Each row was made from one path, in order. Every step used is in the known rows, and no mark comes twice. Write each row's path.
Known rows
nisobo > tusula > nopam > pimov > degi > muso: [ -2.5  -2.4  13.7  -7.1   9.6  21.0   5.8  37.3  12.6  -7.2  29.5 -14.8
  -1.1   5.5   5.6  35.9 -13.6   2.3   3.6  -0.5  -8.0  -8.2  -4.9 -20.6
 -31.5 -30.1  25.2   7.6  18.4   0.1  -0.3  -3.0  16.3  -1.3   1.3  -8.4
   8.9   5.3   4.2   0.0  -9.4  -6.2 -13.2   0.9   0.4]
tusula > tonarin > degi > muso: [ 31.1  -2.4   3.8   9.2  -6.7  26.4  23.8  13.5  13.7   5.2  28.8 -15.3
 -10.4   2.2   3.3  -1.8   0.9  -3.7   2.8 -17.0   2.6  -2.2  -5.5 -11.3
 -19.8 -82.7  20.1 -11.6   2.3  23.5 -15.0  -1.1  18.6   2.2  17.6  -8.7
   5.4  25.1   2.6  13.2  -2.4  -7.1   0.9  12.0  -0.3]
nisobo > tusula > muso > degi: [-10.5  -3.1 -16.3  34.1 -20.8   0.5   8.3  -0.9  11.1  -0.1 -13.2 -20.6
 -20.3  -2.8  11.7 -23.9 -21.5 -32.3 -18.9  -7.7   5.7  -0.5   6.3  -1.2
  32.8 -37.2 -19.5 -13.2 -12.6  18.3  15.2  -6.1  11.3   4.2  37.3  -1.0
 -20.6  -5.3 -12.6 -26.8  -7.1 -21.4 -16.8   2.1  -3.9]
pimov > siba > degi > muso > nisobo > tusula > nopam > manav > tonarin: [-42.8  -1.6  -0.4 -20.0   9.6  -8.3 -14.8 -12.9   0.1   9.8   0.2  29.7
   6.3  -6.8   7.7 -30.7  43.1 -21.8  10.4  12.0   4.3  12.5 -15.8  11.6
  -4.7  17.1  -3.9   8.4 -12.1   3.6  -5.1   6.7  -9.1  -3.1   6.0   6.1
  17.3  -5.3  25.5  -1.0  -3.1  -0.6  26.2  -3.8   3.7]
muso > degi > nisobo > tusula > nopam > pimov: [-42.8  -3.2  17.8  -2.7   7.3 -14.7  -9.9  11.0  -9.9   1.4 -20.7   2.9
   5.2   9.2   3.7  47.1 -27.7   8.8   4.1  19.1   0.4 -12.6  -3.6  -1.8
  16.3  37.8  13.8   8.8  12.5 -20.5  20.7  -7.8 -16.3   3.1 -14.1  18.2
  19.6 -30.8  35.1   4.3 -11.5   6.5 -32.5  -0.6  -4.8]
nisobo > pimov > degi > muso: [ 25.6   2.6  14.2 -11.6   3.8  17.8   3.3  32.7  12.8  -7.2  36.6 -18.3
  -0.5  -1.7   6.0  32.5  -6.7  12.3   8.8  -1.2  -6.7  -8.3   0.6 -20.7
 -50.8 -18.8  25.1  -6.1  17.1  14.3  -2.1  -3.3  13.6  -0.2  -1.8  -8.2
  -3.4  20.4 -19.7   5.9  -4.3  -9.1  -5.8   6.5   6.7]
tonarin > nopam > muso > nisobo > degi > pimov > siba: [ 15.1   7.0  -4.4  13.1 -15.7  17.4 -23.4   2.1 -25.3 -12.3  14.5  -1.8
   7.3 -11.9  -3.1  17.8   4.4   7.2 -10.4  10.5 -14.8  -0.8   9.6  -5.2
 -22.1  77.7 -39.0   1.0  14.2  -4.4  12.3   7.0  -6.1  -0.5 -17.1   4.6
 -21.5   8.8 -40.8  -4.6   9.9  14.6  20.8   0.6  -8.1]
nopam > pimov > siba > muso > degi > nisobo: [ 31.2   3.9   2.6   3.3   7.6  20.1 -13.5  33.2  -7.5  -5.8  17.3 -22.8
  -0.8 -10.4 -11.3   9.8 -29.6  22.4 -13.6  13.7  -4.2  -6.7  11.5 -11.3
 -32.4   2.2  34.5 -11.4   2.5   4.8   7.8   5.8 -10.7   1.9  21.3  13.4
 -19.1  -2.7 -31.7  -0.1  -0.1  33.8   0.2   6.1  23.9]
nopam > nisobo > degi > muso > tusula > tonarin > pimov: [ 28.3  -0.7   3.6  31.9   7.3  23.3 -12.4   9.2 -23.8  -0.5 -28.7  12.4
  -0.7  10.9  10.1  27.0 -19.6  21.2 -10.9  -9.6 -11.1   0.2  -7.2  11.0
  35.1 -18.8 -13.6  -4.0 -14.2   0.8   6.6 -12.2   3.7   2.1 -40.5  23.5
   8.2 -10.1  23.3   8.3  12.9  -4.6   0.2   2.3 -20.1]
pimov > siba > muso > nisobo > degi: [ 33.1   1.7 -13.0  15.6  11.7  19.7  -6.7  10.5   2.5  -8.9  26.1 -13.5
  -5.0  -4.9 -10.4   7.1 -10.3   4.1  -7.7  -5.9   0.3 -11.3  17.7 -19.1
 -29.4   9.6   7.7 -10.4  10.4  23.0   0.4   7.4  21.2   1.5   7.1   8.0
 -19.5  -3.4 -53.0  -0.7  12.5  16.4   6.7   0.1  13.7]
siba > degi > muso > tusula: [ -6.9  -6.7  -2.9   6.5  38.6  18.2  26.0  14.8  11.1   3.4  -2.2 -10.7
  -7.1   6.9  -5.2 -38.6 -11.4 -11.5  21.5 -25.2  15.3  -1.9  -3.4  -9.3
   5.6 -36.9  16.6 -10.4 -22.9 -16.4 -11.5   1.7  12.0   0.8  27.5 -14.9
   4.1  -0.1  24.0  -0.8 -14.0 -25.7 -18.8  -8.2   4.2]
manav > tonarin > siba > muso > degi > pimov: [ 35.1   5.6 -13.9  -0.3   1.3  -3.4   4.1   0.1 -12.8   9.0 -20.1 -10.5
  -0.2  -7.6   9.6  -4.6   4.1  26.2 -19.0   4.5  -2.7   1.5  11.8  14.6
   0.8  32.8 -10.7 -36.3 -19.0  25.2  20.7   1.7 -18.0   1.6 -10.5  15.3
 -35.2  19.6 -33.6  -0.6   4.9   0.5  18.9   2.6  -1.9]
muso > nisobo > tusula > manav > tonarin: [-32.7  -3.9 -15.0 -16.4 -17.8 -42.1 -10.6 -48.5  13.7  10.0 -27.6  20.3
  -0.3   5.4  24.2 -21.5  41.0 -13.4  -6.5   7.3  11.9  17.0 -10.9  24.8
  48.2  -4.4 -17.4  -0.7 -17.0   8.3  -0.5   3.9  -4.7  -2.2 -14.7   3.6
  17.7 -18.1  29.2  -4.9  -1.0  -9.3  11.9  -1.1  -6.1]
degi > muso > nisobo > pimov > siba: [  9.2   7.5  17.4  -3.8  18.9  14.7 -12.5   0.2 -10.7  -2.1  29.9  -2.7
  13.4 -14.0  -0.8   2.6   7.9  23.2  14.8  13.4   2.6 -16.5   9.8 -22.1
 -54.9  46.1   3.6   5.1  36.4   2.4   3.9   3.3 -15.4   5.0  -8.5  -5.8
 -15.4  17.8 -12.6  11.7  -0.5   4.0  -3.4  -0.7   5.7]
nopam > manav > tonarin > siba: [ 14.2   3.9 -14.3  -9.9 -14.6 -10.9  -8.8 -32.0   5.3  16.3  14.9  16.3
   3.0 -12.4  28.8 -43.8  43.6   1.5 -12.3  11.5  10.6   9.4  -3.7  23.2
   9.4  -8.1 -19.0   4.2   0.1  32.5 -14.5  -8.8 -10.3  -5.7 -21.8  -7.0
 -22.4  14.6  15.9  -3.6   8.3 -41.2  37.1   6.1 -12.6]
tonarin > siba > pimov > degi > muso: [ 34.2   1.6   0.0  -3.9   1.7  41.4   3.7  29.6   8.0  -1.6  40.7 -22.5
  -2.6  -9.4  11.7  20.8  -3.2  18.9 -12.4 -11.6  -9.7  -3.4   1.9 -18.0
 -40.0 -33.4   9.6  -7.6  13.9  16.0  -5.1   0.8   5.5  -3.7   4.5  -1.0
 -22.1  25.1 -14.2  -7.9  -1.1 -11.6  12.6   3.7  -4.2]
siba > pimov > degi > muso > tusula > nopam: [-46.5  -6.3  -6.1  -6.2  23.9   5.3  16.7  16.6  -0.7   3.4 -22.2  -1.7
   5.1  18.6 -12.2  19.2 -22.1 -14.6  28.5 -20.3  -6.1  -5.1  -8.5  -4.2
  12.5  43.1   5.5  12.6  -1.4 -46.1   0.9   2.7   0.2   0.8  10.4   4.7
  25.5 -12.0  29.0   1.6 -15.1 -10.1 -10.3 -10.6 -12.2]
pimov > degi > muso > tusula > manav > tonarin: [-17.1  -1.3 -15.5 -17.1  -7.1 -28.4 -13.2 -21.7  18.3   7.5 -22.1  17.3
   0.6   7.2  23.0 -20.8  38.7 -20.2  -4.6  -3.0   4.1  17.2 -15.5  24.2
  30.2 -17.3  -7.0  -5.5 -15.3   7.8 -13.5   1.4  11.9  -3.2 -24.4  -2.6
  27.1  -4.0  19.8   5.9  -1.3 -23.7  19.1   0.8   0.3]
siba > muso > tusula > nopam > nisobo > pimov > degi: [  1.6   2.5  19.9 -10.7  10.7 -23.0  42.4  24.7   4.7 -13.7   4.9  -0.9
  -1.8  15.7 -13.8  50.6 -14.2 -10.3  11.6   2.5  -0.6 -14.9  11.8 -13.4
 -18.8  28.7  10.3 -13.0  23.1  -6.8   4.5 -12.8  16.7  -0.9 -20.0  -3.1
  -0.8 -15.9 -11.3   2.8   6.1 -17.6 -14.7  -3.0  12.0]
tusula > tonarin > nopam > muso > degi > nisobo: [ 20.3  -0.2  -9.9  19.1 -28.4  14.8 -13.2  17.7 -18.5 -10.3   0.9 -21.8
 -10.8  -1.4  -4.1  25.0 -31.0  -1.2 -13.0  10.5 -10.0   3.9   2.0   2.1
   4.3  16.3   3.6  -5.8 -12.5 -10.6  11.7   4.9  -2.6   1.0  18.5  20.2
  -7.7 -16.7 -19.8 -11.4   3.7  38.2   7.5  10.7  12.1]
manav > tonarin > pimov > siba > degi > muso: [ 23.8   3.9  12.6  -4.3  16.5  40.3 -13.9  45.6   1.9   3.1  26.9  -9.6
   1.9 -20.5   4.2 -17.6   5.6   7.1 -16.5  -4.7 -13.4   1.0  -9.2 -12.8
 -40.9 -64.7  18.2 -14.3 -14.5  22.2  -2.0  -3.8   0.0  -2.8  14.1   0.1
 -18.0  26.4  -1.7   6.9  -8.5  -4.5  15.2  -0.9   3.7]
pimov > siba > muso > nisobo: [ 23.1   1.5 -13.3   1.2  37.7   6.4  15.8  -5.1  -6.5   1.6  19.8 -10.3
   3.3  -4.6 -22.0 -27.0  -5.0  26.9  13.3  -6.4  12.3 -18.2  18.7 -25.1
 -26.5  16.2  30.6   0.5  11.8   4.8  -1.7   6.0  -6.9  -0.6  48.1 -11.2
 -26.9  -2.2 -22.6  -1.5  -2.0  26.3   0.4  -7.9  11.2]
manav > tusula > tonarin > degi > nisobo: [ 28.3  -5.8  16.2   0.5 -34.9  22.6  39.0  12.5   1.7  -4.3  12.2  -5.2
 -12.4   7.5 -12.5  25.4 -15.1 -17.2   0.4  -3.0  12.0   8.0   1.9  -1.8
   5.4 -10.3  14.3 -14.1  -5.3  -9.8  -6.2   7.9   4.4   0.0   4.1   4.2
  11.1 -11.5  10.9  13.5   4.3  21.5   5.5  15.1  12.0]
tonarin > nopam > manav > tusula: [-18.3  -2.5  -3.2 -26.3 -44.7 -49.5 -21.9 -31.3  15.9  -0.4 -36.4  42.0
   5.6   0.1 -16.4  -7.7  18.7   0.7  10.3 -10.2   0.4  16.9 -15.4  20.1
  16.5  47.2  -6.2  33.8 -37.0  14.3  -8.9 -10.3  10.7 -10.0  29.3  -2.6
  18.3 -15.8  26.5  -1.6 -16.1   3.2 -12.9   0.3 -16.2]
degi > nisobo > tusula > tonarin: [ -6.4  -8.6  17.8  16.1 -14.6   7.5  21.8 -15.3   4.5   0.8 -16.2   4.4
 -12.4  19.1  19.6 -11.7  17.6   2.0  -4.6  -4.4   9.8   5.4   1.1  10.5
  20.8 -20.7 -17.2  -1.7   9.2  -5.4   3.0  11.3   0.6   1.2 -27.4   4.3
  20.6 -10.8  23.1   6.4  12.5  11.4 -10.7   6.3  -7.5]
pimov > degi > muso > tusula > manav: [-18.9  -2.9 -20.6 -20.8   2.9 -36.8  -4.8 -27.7  20.6   5.0 -18.8   0.1
   2.4   5.4  -0.5 -10.3  11.3 -22.5  13.5 -25.7   1.4   6.6  -6.2  10.5
  20.5 -47.8  -3.8  13.9   2.9   0.0 -22.1  -6.7  11.1   1.6  14.7 -19.7
  29.4  10.6   3.8  -4.1   6.9 -17.4   0.6   1.8  -0.7]
nisobo > degi > muso > tusula: [ -2.1  -6.2 -14.3  18.7  23.4  20.0   7.7   3.5  13.7  -3.6   4.7 -11.1
  -6.7  13.7   1.8 -17.8 -16.9  -7.7  22.0 -19.7  10.8  -0.8  -2.7  -7.1
   6.6 -12.8   7.7   0.1 -14.1 -14.3 -12.8   7.4  25.5   3.0   7.2  -9.6
   9.9  -3.6   8.4  -3.2  -9.7 -26.4 -19.2  -4.3  -0.6]
manav > tonarin > degi > nisobo > tusula > nopam > pimov > siba: [-26.3   2.2  26.7  -0.1   1.1  15.0  -8.0  17.4  -7.5  -1.9  16.7  12.2
   9.7  -4.2   2.0   9.5   6.3  -5.0  -7.6  21.8  -0.8  -4.3  -3.3  -6.7
 -16.9  26.7  -4.7  10.6  28.8 -13.5   3.9   1.2 -10.3   0.1 -30.2   1.4
   8.7  -7.9  22.1  13.5  -5.1  -3.2   0.7  -1.0  -1.6]
siba > muso > tusula > manav > tonarin: [-20.8  -0.2 -22.1 -16.4  -4.5 -48.4 -13.2 -37.7  18.3  12.8 -34.4  22.0
   2.1   8.2  16.2 -40.2  38.8  -6.4  -1.2  -2.9   7.8  14.9 -12.8  30.0
  40.1 -13.9  -1.9  -4.7 -23.7  12.1 -13.2  -0.6   3.7  -3.8 -12.1  -3.1
  20.3  -8.3  19.4   7.4  -4.9 -22.1  11.8  -1.7  -2.6]
degi > nisobo > pimov > siba > muso > tusula: [ -0.9  -0.6  -0.7   6.4  39.4   4.8  24.8   2.1   5.1  -0.6   5.1  -3.8
   1.4   9.3 -19.9 -41.8 -14.4  15.7  28.8  -8.8  15.6  -8.9   9.0  -9.5
 -13.3  13.3  24.1   2.0  -1.2 -22.8 -11.7   6.5   1.4   0.9  15.9 -20.9
  -5.7  -1.4  -2.0   5.9 -10.5 -11.6 -20.9  -9.9   9.8]
pimov > degi > nisobo > tusula > manav > tonarin > nopam: [ -9.5  -1.2  -6.5 -19.4 -39.4 -34.8 -38.4  -2.9   0.3  -1.2 -35.1  10.2
   2.6   5.7   9.2  20.1   6.7  -0.4 -18.5  14.0 -17.3  20.1 -19.5  24.4
  55.7  30.5  -6.4  11.0 -36.3 -20.5   9.1  -2.6  -0.9 -11.1 -17.1  18.7
  23.8 -18.9  13.9  -5.8 -13.8  21.5   2.2  -2.0 -14.7]
siba > degi > muso > tusula > tonarin: [  7.5  -6.1   8.7  18.6  24.1  18.2  23.1   3.8   4.0   8.9 -24.0   3.3
 -10.7  15.7  14.5 -36.1  19.8  -4.9   5.0 -27.9   9.0  -2.4  -4.2   6.4
   6.4 -48.4  -0.5 -15.5   0.6   2.7 -11.6   4.4  15.9   2.7 -18.6  -2.3
  25.4   9.0  24.7  22.3   7.5  -9.2  -8.4   1.7   0.3]
muso > nisobo > degi > pimov: [ 24.1   0.9  -8.0   1.6  -9.1   2.6  -0.2  -9.5 -21.4  -5.5 -10.3  -6.8
   1.2   1.0   4.6  51.3  -8.0  14.2   3.3   3.9   1.1  -1.4  15.0   0.9
   7.0  91.2 -24.5 -27.5  -3.1  -2.3  22.5   9.7 -12.5   3.5 -22.4  21.3
 -11.8  -3.6 -34.2  -0.6  13.9  15.3   9.5   6.4  -5.2]

Write each row's path
[-12.3  -5.5  11.3  11.2  -1.3  14.9   2.9  12.8   1.7  -8.0   7.2 -15.7
  -7.2   1.2  -5.3  -3.5 -27.4  10.3 -11.6  15.1   3.3   2.3   4.8  -8.0
   8.1  -9.2   7.8   8.3 -10.4 -18.0  16.2   8.7  -6.6  -0.2  15.2   5.5
 -11.2 -17.6   2.7 -21.0 -10.6  23.9 -26.2  -6.2   3.4]  tonarin > nopam > pimov > siba > muso > degi > nisobo > tusula
[-20.1  -0.6 -15.8 -21.3   0.2 -52.3   6.6 -35.4  15.8   0.6 -17.3   0.6
   3.4   9.2  -3.1  17.4   3.1 -20.4  20.4 -13.6   1.5   0.0  -4.4   7.2
  18.3 -36.6  -0.1  10.7   9.1  -3.0 -18.6 -10.4   9.5   4.5   9.7 -15.9
  24.6   4.2  10.4  -6.8   7.4 -19.1 -11.3   1.2   4.0]  nopam > nisobo > pimov > degi > muso > tusula > manav
[  6.0   3.0  22.5 -25.6  -0.4  -8.6  14.1   0.7  -7.8   5.8   3.0  -5.7
   2.3  -7.7   3.3  30.6  -8.4   0.6  15.8  19.8  11.6  -3.9   2.6   2.8
  -9.5  24.9  16.7 -22.9   2.2 -13.2   5.8  -2.3 -25.4   4.9 -26.8   8.2
  -2.6   3.3  10.4  13.9   2.7  -2.2  -3.9   6.1  20.6]  muso > tusula > manav > tonarin > siba > degi > nisobo > pimov
[-24.2  -2.7 -14.6 -16.1  -0.1 -35.3  -6.1 -44.5   7.1   6.7 -15.1   5.1
   4.8  -4.6  -8.6 -15.3   8.9  -2.5   0.1 -11.0   2.6   4.5   2.7   6.1
  27.2 -45.2 -12.8  23.9   4.4   5.4  -3.7  -6.1 -13.0   1.7  26.2 -12.8
   4.3   1.7   0.9 -17.3  11.1  11.3   1.2  -4.5  -7.5]  tonarin > pimov > siba > muso > nisobo > tusula > manav
[ 16.4  -1.1 -16.9 -10.6  -9.7   8.7  17.3 -22.3  12.8  11.8  23.8  -6.9
  -3.7  -7.0  27.0 -22.4  27.9 -16.9 -19.1   4.8   9.7   6.9  -1.2   9.5
  14.0 -50.1 -10.4   2.0   8.6  18.5 -12.2  -1.2   3.1  -1.9 -21.7 -13.9
 -21.5  18.0  15.8 -10.7   8.8 -27.5  34.1   0.0  -2.5]  pimov > degi > muso > nisobo > tusula > manav > tonarin > siba
[ -8.9   8.5  16.5   1.9  -6.6  10.3 -15.6  14.1 -15.8  -8.6  24.1  -5.1
   9.5 -13.0  -7.9  18.0  -6.8   1.6   5.5  21.3 -10.0  -9.7   6.9 -11.3
 -50.8  57.2  -9.3   7.7  32.4  -8.5   9.4   1.1 -15.4   5.2 -11.8   2.0
 -13.6   7.1 -22.2   5.7   2.9   7.4   5.6   3.4   9.5]  tusula > nopam > muso > degi > nisobo > pimov > siba
[ -7.5  -5.8   8.6  14.9  -1.0  29.5   7.4  11.9   1.8  -5.8   8.6  -9.4
  -8.5  -0.5   0.6 -19.0 -16.9   3.9 -16.7  12.7   5.7  11.3   3.4  -1.4
  11.4 -19.2  -2.9   0.0 -20.4 -11.1  16.2  11.6  -8.3   0.1   5.0   7.6
 -17.7 -16.8   4.4 -21.2  -4.3  13.6  -4.3  -6.0   2.6]  manav > tonarin > pimov > siba > muso > degi > nisobo > tusula
[-17.7  -4.5   2.4  25.9 -37.3  24.3  30.3   6.8   1.1  -7.9  18.2 -17.4
 -16.5  -2.4   0.7  -1.6 -37.6 -36.1  -1.2   4.6   3.8   3.3   0.8 -12.1
  35.7 -32.3 -12.8   4.4  -5.7 -25.5   8.0  -2.0  -5.7  -1.6  42.7 -22.5
 -19.7  -8.3  10.4 -28.1 -13.4 -16.2 -15.4   0.8 -10.8]  tonarin > pimov > siba > degi > nisobo > tusula > muso
[-44.6  -0.2  -2.0 -17.4   8.6 -19.0 -26.6 -10.4  -8.7   4.9  -4.5  24.1
  11.9  -9.5 -22.5 -12.7   3.3  -7.1  19.7   2.7  -8.8   7.2  -5.5   9.6
 -11.9  18.1  -5.8  37.9  -1.1  -2.3  -2.8  -6.2 -21.9  -0.3  37.9   4.4
  14.8  -0.4  -4.8 -15.0   9.0  16.4  14.2   0.1  -4.3]  tonarin > pimov > siba > muso > degi > nisobo > tusula > nopam > manav
[-12.0   2.5 -29.4 -13.6  -5.1 -60.1  -8.7 -38.6   7.2   0.5 -33.4   4.8
   6.6   6.3 -15.8   1.6   2.3  -8.7   5.3 -13.7 -10.2   3.4  -1.0  17.0
  30.9 -15.1 -10.7  12.9  -6.6  -2.9 -14.5  -7.0   6.9   0.8  14.0  -9.0
  13.6   5.4 -14.9  -8.7   8.2  -0.9  -4.9  -4.4  -2.9]  tonarin > nopam > nisobo > degi > pimov > siba > muso > tusula > manav
[  8.8   3.5  30.4  -2.6   1.4  15.0  14.3  30.2 -12.0  -1.3   0.9   4.9
  -4.2 -19.0 -14.9  -7.9  10.8 -16.0 -15.0  -5.4  -3.2  -6.9   3.6 -11.0
 -34.6  -6.2  -6.6 -20.1  -0.6  12.6   7.9  -7.6   0.7  -1.8   0.9   2.4
 -15.9   6.7  -3.9  14.3   3.4  13.5   3.3  -4.0  15.5]  manav > tusula > tonarin > nopam > muso > nisobo > pimov > siba > degi
[-11.5   4.6   9.2  -3.7   4.7   0.0 -44.0  -2.1 -10.4   0.1   5.9  10.2
  14.5 -10.9  10.2   3.6  13.8  20.5 -12.2  20.9  -8.8  -4.9  -8.3  -4.9
  -9.2  16.2   0.0  22.4  19.1  -3.0   2.8  -0.8  -9.6  -1.8 -18.9   1.2
   6.5   3.5  16.0   4.7  -9.7  12.7  -7.1  -5.2  -6.6]  degi > muso > nisobo > tusula > manav > tonarin > nopam > pimov > siba
[-23.7   1.3 -10.6 -21.0   8.1 -45.6   3.0 -31.3  12.5   4.4 -15.6   1.3
   5.6  -1.0  -6.9  -2.4   9.0 -22.0  15.9 -13.8   0.2  -1.2  -5.0   5.3
   7.4 -51.6  -1.4   7.7   6.2   0.6 -19.0 -10.0   1.8   5.6  17.7 -16.1
  16.4  12.9  12.4  -3.9   6.2 -17.2  -9.3  -1.6   7.4]  nopam > nisobo > pimov > siba > degi > muso > tusula > manav
[ -6.7   1.2  -7.3  10.3  31.0 -19.4  18.6  -7.0   3.1  -1.1 -13.0   7.1
   2.4  15.1 -14.5 -36.0  -6.5  15.1  19.4  -0.7   8.5  -7.0   0.4  -0.3
  11.4  18.2  17.4   1.9 -16.7 -20.2  -8.5   0.3   9.9  -2.1   6.8 -12.2
  -5.3 -12.2  14.3   1.6 -18.0 -18.2 -26.0 -16.0   1.4]  manav > tonarin > nopam > nisobo > pimov > siba > muso > tusula
[-39.1  -2.5 -10.1  -2.0  25.0  -9.8  16.9   9.9  -1.0   1.9 -25.7   2.4
   7.7  18.3 -23.8  -0.7 -18.3 -13.2  27.3 -14.9  -7.5  -7.1  -0.3   1.4
   6.0  55.5   2.1  11.5  -1.8 -36.7   1.2   3.9   3.5   1.7   6.1  -2.1
  16.1  -6.5  -0.4   8.9  -8.7  -5.2  -7.1 -12.3  -7.5]  nisobo > degi > pimov > siba > muso > tusula > nopam
[ -2.2   4.2  26.7   7.7  -3.6  10.4 -36.1  12.9 -15.2  -4.7   2.7  10.3
  10.5  -5.3   9.5   7.1   7.3  26.8 -17.4  20.4 -10.1  -5.7  -2.5  -3.0
 -12.5  30.0  -8.1  17.6  26.2  -9.2   6.8  -0.6 -11.4  -3.0 -35.7   6.1
   7.5  -1.7  12.0  11.8  -3.0  15.3 -12.9  -0.1  -9.6]  degi > nisobo > tusula > tonarin > nopam > pimov > siba
[  9.0  -2.4  -4.7 -11.6 -13.1 -11.9  42.7 -24.7  -8.6   8.1  -9.3   1.4
  -4.5   2.7  -4.1  14.9   8.1  -4.9   4.4   1.5  15.3   9.3   6.3   9.7
  29.9  19.5 -13.3 -31.8 -18.3  -0.1  10.4   6.1 -17.2   1.7  -1.7   1.6
  -6.7   3.6  -4.5   0.2   4.8   4.5  15.5   4.1  -2.6]  siba > muso > nisobo > tusula > manav > tonarin > degi > pimov
[-30.3  -7.3  -9.7  19.8 -53.4  -0.1  39.0 -24.6  12.7  -4.2  22.3  -6.7
 -21.0   6.1   5.8  -6.3 -19.5 -50.7  14.9   9.3  17.5  10.6  -4.3  -2.0
  48.2 -26.7 -10.5   7.2  -8.9 -18.6  -4.5   2.6   2.5  -1.5  49.4 -26.6
  -2.3 -14.3  18.1 -30.2 -14.1 -24.4 -12.8   7.8  -7.5]  nopam > manav > tonarin > degi > nisobo > tusula > muso
[ 32.1   3.3 -17.2   9.3   5.8  14.5 -25.2   4.1  -4.5  -4.1  11.6  -2.7
  -0.4  -9.0  -4.7  15.7  -4.7   3.1 -16.9  -1.6  -6.9  -3.0   8.9  -5.6
 -11.2   0.4   2.0  -8.5   0.9  25.9   1.6   3.3  14.7   1.4  -9.8  16.8
 -11.4  -2.1 -45.1   1.7  16.4  19.7  21.8   0.5  10.6]  tusula > manav > tonarin > pimov > siba > muso > nisobo > degi
[ 35.3   1.0  -7.0  14.5   4.2  24.4 -14.1   4.2  -5.4  -6.2  10.8   8.9
  -2.7  -6.7 -13.5  11.1  -2.1   4.0  -8.9 -10.1  -3.3  -4.1  10.0  -7.7
 -27.3   7.2   0.8   0.5   4.5  31.3  -3.0   4.3  22.4   1.5  -4.2  14.0
  -5.8  -0.6 -40.1   6.1  20.2  26.3  15.2   2.2  11.2]  nopam > manav > tusula > tonarin > pimov > siba > muso > nisobo > degi
[ 26.8  -1.9  13.2  24.4   4.3  29.9 -11.5  17.2 -21.7   4.6 -27.7   5.8
  -3.7   1.8   5.7   5.1 -19.0  32.5 -23.9  -4.9  -9.4   4.3  -1.0  11.9
  27.3 -32.1  -7.1  -5.1 -18.4   7.4  19.0  -8.3 -14.2   0.6 -25.3  24.9
  -3.4  -5.7   8.1   4.3  12.2  19.6   3.9   2.7 -15.6]  siba > muso > degi > nisobo > tusula > tonarin > pimov
[  3.2   5.6  17.7  10.9  14.1  13.0 -39.9  15.4 -13.3  -0.5  -0.6  10.5
  12.7  -4.5  10.1  -5.3   9.7  28.5  -9.5   9.1 -11.1 -10.1  -6.6  -4.6
 -18.7  18.9  -0.5  16.9  24.5  -3.8  -1.9  -3.9  -1.7  -1.8 -32.0   0.3
  11.5   9.9  13.8  18.9  -7.7   1.8 -14.3  -2.4 -10.4]  degi > muso > tusula > tonarin > nopam > pimov > siba
[ 35.2   7.6  15.6  -1.1  12.1   6.4  19.5  17.1   6.2   1.5  31.9  -7.2
   1.2  -6.0 -20.2 -21.5   2.0  28.7   2.3   0.7  -1.1 -13.8  13.2 -14.4
 -58.8 -29.5  32.6  -8.2  21.8  23.2  -9.6   0.3  -0.6  -0.2  11.4 -14.3
 -20.0  26.0 -38.7  21.3   2.2  11.2  -1.4   2.8  15.3]  tusula > tonarin > degi > nisobo > pimov > siba > muso
[  8.4   9.3  -3.4  -3.1 -27.6 -17.0 -33.4 -10.0 -13.1  -9.0  -7.5  11.1
  12.5  -8.1   7.4  24.4  23.4   3.0 -23.1  16.8 -22.3   7.3   0.7  12.2
  -4.1  57.6 -42.5  -2.1   8.3   6.6   7.7   2.8  -4.7  -1.4 -38.5  12.8
  -8.2  10.6 -27.1  -0.1  11.6   3.1  21.5   1.2 -10.6]  tusula > manav > tonarin > nopam > nisobo > degi > pimov > siba
